Here is a tiny trained network, its code and every weight. The questions are about switching its units off for an input and a class, where a switched-off unit gives its printed mean instead of its output.

import numpy as np


def w(rows, s, z=0):
    codes = np.array(rows[::2]) - 128.0
    scale = np.full(codes.shape[1], s)
    scale[-1] = z or s
    return codes * scale


def f(y):
    return np.maximum(y, 0)


def log_softmax(a):
    a = a - a.max(-1, keepdims=True)
    return a - np.log(np.exp(a).sum(-1, keepdims=True))


def net(x, mask):
    res = np.array(x, float).reshape(1, 2) / 4 @ E
    y = f(res @ A[0][:, :-1].T + A[0][:, -1])
    res = res + np.where(mask, y, B[0][:, -1]) @ B[0][:, :-1]
    return log_softmax(res[-1] @ U[:, :-1].T + U[:, -1])


A, B = {}, {}
E = w([
[175,55,249,51,4,206,208,111,254,169],'x0',
[28,31,160,44,149,37,38,22,113,225],'x1',
],0.0055)
A[0] = w([
[84,193,2,222,247,58,55,141,15,77,93],'N0',
[102,101,139,97,139,108,105,107,121,157,203],'N1',
[165,73,225,63,19,182,207,112,228,164,94],'N2',
[53,44,168,39,141,58,38,31,112,222,89],'N3',
[226,217,115,220,97,214,227,233,147,35,71],'N4',
[65,61,153,56,141,78,55,62,119,204,114],'N5',
[168,69,219,59,25,182,210,121,219,158,106],'N6',
[135,128,136,114,121,126,132,129,136,136,255],'N7',
[50,47,160,51,145,58,35,39,120,223,90],'N8',
[121,129,134,121,118,132,130,129,146,134,235],'N9',
],0.0048,0.0083)
B[0] = w([
[99,159,175,48,190,30,52,196,78,186,220],'N0',
[235,69,150,177,98,138,121,94,142,117,210],'N1',
[66,176,163,42,211,20,57,206,70,190,209],'N2',
[111,230,63,134,89,77,192,207,170,95,217],'N3',
[104,253,49,129,82,66,201,214,184,91,208],'N4',
[134,180,83,140,95,115,176,157,158,104,204],'N5',
[94,152,164,62,189,30,60,180,83,172,211],'N6',
[251,57,160,178,97,119,103,92,133,118,254],'N7',
[106,235,52,134,83,58,195,227,169,93,214],'N8',
[254,55,165,176,101,125,112,86,131,121,234],'N9',
],0.0073,0.0084)
U = w([
[103,137,162,71,187,109,39,145,75,188,104],'0',
[123,167,74,150,82,123,246,147,185,70,97],'1',
[195,38,175,204,104,152,104,68,131,110,253],'2',
[69,122,128,125,135,192,166,90,121,133,64],'3',
[5,111,131,126,137,166,145,89,125,122,64],'4',
[23,107,130,126,148,158,147,96,127,124,54],'5',
],0.013,0.0044)

Each question gives the input, the list of numbers given to net, and the class t.
The units are the neurons (one row each of A and B). Each row of codes is followed by its name. A weight is (code - 128) times the scale printed after its matrix; where a second scale follows, it is the last column's (A, B and U).
mask holds one flag per neuron, in row order. A switched-off neuron (its flag False) gives its mean, the last column of its row in B, instead of its output. The means were averaged over made-up inputs and are rounded, as every weight is.
A unit's drop is (log p(t) with every unit on - log p(t) with that unit switched off) / (log p(t) with every unit on - log p(t) with every unit switched off).
The circuit of an input: a set's keep is (log p(t) with only the set's units on - log p(t) with every unit switched off) / (log p(t) with every unit on - log p(t) with every unit switched off). Starting from all 10 units, units are removed one at a time, each time the one whose removal leaves the highest keep (on an exact tie, the one counted first), for as long as the keep stays at least 0.8.
circuit, biggest first: the units of the circuit, biggest drop first
k most important neurons: the k neurons with the biggest drops, biggest first
drop when u is switched off: that unit's drop, to one decimal
input [1,-3], class 2: circuit, biggest first	N8; N3
input [6,-4], class 0: circuit, biggest first	N2
input [6,-6], class 0: 2 most important neurons	N2; N6
input [5,-4], class 0: circuit, biggest first	N2; N6
input [-5,6], class 1: 3 most important neurons	N8; N3; N2
input [6,3], class 0: drop when N6 is switched off	0.1
input [5,1], class 0: drop when N6 is switched off	0.4
input [6,7], class 1: drop when N0 is switched off	0.6
input [5,7], class 1: drop when N3 is switched off	0.5
input [-3,0], class 2: 2 most important neurons	N2; N6
